Below are the code and all the weights of a small trained network. Each question names an input and a class and asks about switching units off, where a switched-off unit gives its printed mean instead of its output.

import numpy as np


def w(rows, s, z=0):
    codes = np.array(rows[::2]) - 128.0
    scale = np.full(codes.shape[1], s)
    scale[-1] = z or s
    return codes * scale


def f(y):
    return np.maximum(y, 0)


def log_softmax(a):
    a = a - a.max(-1, keepdims=True)
    return a - np.log(np.exp(a).sum(-1, keepdims=True))


def net(x, mask):
    res = np.array(x, float).reshape(1, 3) / 4 @ E
    y = f(res @ A[0][:, :-1].T + A[0][:, -1])
    res = res + np.where(mask, y, B[0][:, -1]) @ B[0][:, :-1]
    return log_softmax(res[-1] @ U[:, :-1].T + U[:, -1])


A, B = {}, {}
E = w([
[109,114,177,209,28,152,193,132,135,168],'x0',
[113,187,116,198,153,152,95,143,94,86],'x1',
[151,114,157,137,137,246,141,101,109,125],'x2',
],0.013)
A[0] = w([
[142,155,185,175,69,105,190,91,137,117,2],'N0',
[58,123,111,166,150,134,214,124,183,123,44],'N1',
[254,21,140,47,159,185,211,78,116,208,137],'N2',
[172,125,75,37,181,182,78,97,110,87,57],'N3',
[141,93,167,216,35,183,218,101,171,97,89],'N4',
[170,202,96,213,139,191,116,152,5,44,93],'N5',
],0.0068,0.0046)
B[0] = w([
[48,111,92,98,133,147,121,34,53,157,177],'N0',
[111,86,82,162,91,134,184,127,109,104,148],'N1',
[142,173,90,52,104,56,4,122,117,218,245],'N2',
[23,50,74,146,151,216,160,124,156,90,222],'N3',
[41,168,45,220,166,137,114,144,142,50,255],'N4',
[126,169,147,78,67,55,2,102,95,212,248],'N5',
],0.0092,0.009)
U = w([
[40,89,51,166,161,150,126,120,128,46,4],'0',
[147,188,92,174,139,115,90,124,157,144,253],'1',
[110,183,155,113,65,71,68,115,87,150,3],'2',
[110,129,211,169,120,157,90,176,194,95,207],'3',
[197,130,189,160,181,163,255,133,106,91,43],'4',
],0.0092,0.0061)

Each question gives the input, the list of numbers given to net, and the class t.
The units are the neurons (one row each of A and B). Each row of codes is followed by its name. A weight is (code - 128) times the scale printed after its matrix; where a second scale follows, it is the last column's (A, B and U).
mask holds one flag per neuron, in row order. A switched-off neuron (its flag False) gives its mean, the last column of its row in B, instead of its output. The means were averaged over made-up inputs and are rounded, as every weight is.
A unit's drop is (log p(t) with every unit on - log p(t) with that unit switched off) / (log p(t) with every unit on - log p(t) with every unit switched off).
The circuit of an input: a set's keep is (log p(t) with only the set's units on - log p(t) with every unit switched off) / (log p(t) with every unit on - log p(t) with every unit switched off). Starting from all 6 units, units are removed one at a time, each time the one whose removal leaves the highest keep (on an exact tie, the one counted first), for as long as the keep stays at least 0.8.
circuit, biggest first: the units of the circuit, biggest drop first
k most important neurons: the k neurons with the biggest drops, biggest first
drop when u is switched off: that unit's drop, to one decimal
input [-1,3,1], class 3: circuit, biggest first => (N2; N4)
input [4,-2,1], class 0: circuit, biggest first => (N5)
input [6,-5,-5], class 0: circuit, biggest first => (N5; N4)
input [1,5,3], class 2: 2 most important neurons => (N5; N3)
input [8,-5,3], class 0: 2 most important neurons => (N4; N5)
input [-2,2,-2], class 3: 4 most important neurons => (N2; N4; N5; N0)
input [6,-5,4], class 0: 3 most important neurons => (N4; N5; N0)
input [-4,8,-4], class 2: 2 most important neurons => (N5; N4)
input [2,7,6], class 2: 2 most important neurons => (N5; N3)
input [7,-6,2], class 0: 4 most important neurons => (N4; N5; N0; N1)
input [-6,1,-4], class 0: 3 most important neurons => (N3; N5; N2)
input [8,6,-3], class 0: 2 most important neurons => (N4; N2)
input [-1,-2,-3], class 3: 2 most important neurons => (N2; N5)
input [-3,7,0], class 2: most important neuron => (N5)
input [0,5,2], class 2: 3 most important neurons => (N5; N4; N3)
input [4,-4,-2], class 0: 3 most important neurons => (N5; N4; N0)
input [-8,2,-6], class 0: drop when N1 is switched off => 0.0
input [-7,8,7], class 2: drop when N2 is switched off => -0.2
input [0,8,4], class 2: drop when N5 is switched off => 0.9
input [4,-1,1], class 0: circuit, biggest first => (N5)
